Here is a tiny trained network, its code and every weight. The questions are about switching its units off for an input and a class, where a switched-off unit gives its printed mean instead of its output.

import numpy as np


def w(rows, s, z=0):
    codes = np.array(rows[::2]) - 128.0
    scale = np.full(codes.shape[1], s)
    scale[-1] = z or s
    return codes * scale


def norm(h):
    return h / np.sqrt((h * h).mean(-1, keepdims=True) + 1e-5)


def f(y):
    return np.maximum(y, 0)


def log_softmax(a):
    a = a - a.max(-1, keepdims=True)
    return a - np.log(np.exp(a).sum(-1, keepdims=True))


def net(x, mask):
    res = np.array(x, float).reshape(1, 6) / 4 @ E
    u = 0
    for l in range(2):
        y = f(norm(res) @ A[l][:, :-1].T + A[l][:, -1])
        res = res + np.where(mask[u : u + 10], y, B[l][:, -1]) @ B[l][:, :-1]
        u += 10
    return log_softmax(norm(res)[-1] @ U[:, :-1].T + U[:, -1])


A, B = {}, {}
E = w([
[124,132,127,133,125,126,120,126,136,130,133],'x0',
[117,119,133,108,131,155,86,132,64,115,250],'x1',
[110,135,114,124,125,113,114,116,145,126,144],'x2',
[113,203,143,88,135,120,124,185,146,62,125],'x3',
[142,138,136,132,131,145,134,134,117,139,119],'x4',
[197,102,94,158,177,143,75,99,139,84,117],'x5',
],0.011)
A[0] = w([
[115,113,108,149,107,89,184,113,121,205,161,97],'0.n0',
[172,146,164,71,199,147,37,119,179,82,105,4],'0.n1',
[150,161,152,178,177,72,152,112,162,121,97,49],'0.n2',
[234,77,40,184,105,134,85,84,152,145,144,89],'0.n3',
[75,180,89,110,2,53,146,186,133,133,92,209],'0.n4',
[167,161,98,172,135,123,105,49,193,71,93,76],'0.n5',
[129,122,88,158,216,117,149,134,130,98,60,88],'0.n6',
[160,64,136,133,174,88,167,88,211,228,64,119],'0.n7',
[167,171,108,128,94,177,158,208,149,198,91,143],'0.n8',
[182,202,157,70,127,109,177,127,222,103,82,71],'0.n9',
],0.0071,0.0033)
B[0] = w([
[124,73,93,147,33,89,104,149,107,164,123,189],'0.n0',
[107,73,90,135,29,146,104,176,169,162,131,192],'0.n1',
[143,125,147,255,129,174,156,179,116,92,170,169],'0.n2',
[112,128,218,94,198,117,157,62,169,84,131,228],'0.n3',
[142,113,170,99,162,106,133,86,96,107,99,254],'0.n4',
[153,163,122,200,122,162,187,172,85,162,28,204],'0.n5',
[132,119,83,170,114,105,119,162,64,156,129,190],'0.n6',
[206,198,130,74,74,98,154,96,148,151,169,224],'0.n7',
[84,109,126,118,123,70,104,95,140,104,119,186],'0.n8',
[40,97,113,154,137,98,59,174,137,137,93,220],'0.n9',
],0.008,0.0073)
A[1] = w([
[144,186,102,156,83,118,159,65,105,164,64,50],'1.n0',
[87,87,141,129,235,211,67,82,165,120,144,42],'1.n1',
[96,211,151,156,124,102,203,202,118,32,139,136],'1.n2',
[179,96,43,69,113,254,88,168,160,41,177,36],'1.n3',
[216,82,141,121,174,130,168,106,189,148,166,143],'1.n4',
[237,116,76,160,188,142,77,138,192,80,138,255],'1.n5',
[69,36,77,143,137,191,98,33,109,217,174,174],'1.n6',
[116,203,145,82,164,123,197,166,112,116,139,135],'1.n7',
[182,156,44,165,128,160,87,234,200,15,145,89],'1.n8',
[74,88,165,40,106,169,124,172,103,153,230,157],'1.n9',
],0.0067,0.0041)
B[1] = w([
[138,110,122,51,163,110,135,54,144,166,235,185],'1.n0',
[150,1,172,99,164,128,113,120,58,73,197,168],'1.n1',
[106,142,132,126,201,118,106,135,97,76,140,208],'1.n2',
[110,122,115,2,87,125,74,49,199,181,133,179],'1.n3',
[63,153,62,129,159,146,110,175,180,57,113,196],'1.n4',
[156,130,86,92,188,180,83,144,158,179,119,244],'1.n5',
[133,91,183,191,127,166,152,180,65,124,46,239],'1.n6',
[162,122,74,127,141,81,87,153,172,67,198,163],'1.n7',
[144,135,94,99,33,152,122,163,83,200,171,217],'1.n8',
[126,195,129,201,102,177,180,125,152,101,134,254],'1.n9',
],0.0092,0.0063)
U = w([
[136,99,153,90,42,45,197,55,120,197,138,120],'0',
[73,113,198,245,42,211,202,122,86,141,146,155],'1',
[207,130,87,144,214,158,160,75,210,167,93,149],'2',
[144,39,171,148,215,221,117,109,91,45,173,131],'3',
[27,157,148,91,150,37,111,153,152,73,54,142],'4',
[72,237,150,121,107,134,141,159,90,25,243,7],'5',
[141,158,44,182,105,144,75,246,113,161,58,153],'6',
[120,131,80,38,84,222,53,139,156,158,192,149],'7',
],0.013,0.0019)

Each question gives the input, the list of numbers given to net, and the class t.
The units are the neurons (one row each of A and B). Each row of codes is followed by its name. A weight is (code - 128) times the scale printed after its matrix; where a second scale follows, it is the last column's (A, B and U).
mask holds one flag per neuron, layer by layer. A switched-off neuron (its flag False) gives its mean, the last column of its row in B, instead of its output. The means were averaged over made-up inputs and are rounded, as every weight is.
A unit's drop is (log p(t) with every unit on - log p(t) with that unit switched off) / (log p(t) with every unit on - log p(t) with every unit switched off).
The circuit of an input: a set's keep is (log p(t) with only the set's units on - log p(t) with every unit switched off) / (log p(t) with every unit on - log p(t) with every unit switched off). Starting from the 12 units with the biggest drops (on a tie, the unit counted first), units are removed one at a time, each time the one whose removal leaves the highest keep (on an exact tie, the one counted first), for as long as the keep stays at least 0.8.
units of the circuit, in order: the units of the circuit, biggest drop first
k most important neurons: the k neurons with the biggest drops, biggest first
top k neurons in layer l: the k neurons of layer l with the biggest drops, biggest first
drop of u: that unit's drop, to one decimal
input [2,-2,6,-1,7,-2], class 0: most important neuron -> (0.n7)
input [-1,0,-3,-8,-6,1], class 2: top 3 neurons in layer 0 -> (0.n7; 0.n3; 0.n9)
input [-3,7,7,0,5,2], class 3: 3 most important neurons -> (0.n7; 1.n1; 1.n6)
input [1,8,-5,0,-1,0], class 1: units of the circuit, in order -> (1.n9; 1.n6)
input [4,1,1,7,-5,4], class 7: units of the circuit, in order -> (1.n3; 0.n1)
input [-4,7,5,0,-1,0], class 1: 3 most important neurons -> (1.n9; 1.n6; 0.n7)
input [5,1,-5,7,5,8], class 7: 2 most important neurons -> (1.n3; 0.n1)
input [-4,6,0,1,6,5], class 7: top 2 neurons in layer 0 -> (0.n4; 0.n1)
input [-8,6,5,-6,-3,0], class 1: 2 most important neurons -> (1.n6; 1.n9)
input [4,-6,2,1,-4,7], class 6: top 2 neurons in layer 1 -> (1.n8; 1.n3)
input [1,3,-6,1,3,-1], class 5: 2 most important neurons -> (0.n0; 0.n1)
input [3,0,-5,-7,-6,-1], class 0: top 2 neurons in layer 0 -> (0.n7; 0.n0)
input [-3,-6,2,1,8,6], class 6: top 2 neurons in layer 1 -> (1.n8; 1.n3)
input [-6,7,-7,2,-6,4], class 7: units of the circuit, in order -> (1.n3)
input [-1,3,-8,8,0,1], class 7: top 2 neurons in layer 1 -> (1.n3; 1.n8)
input [-2,0,-5,1,-1,-4], class 4: drop of 1.n8 -> 0.1
input [8,8,7,3,6,4], class 7: drop of 1.n3 -> 0.2
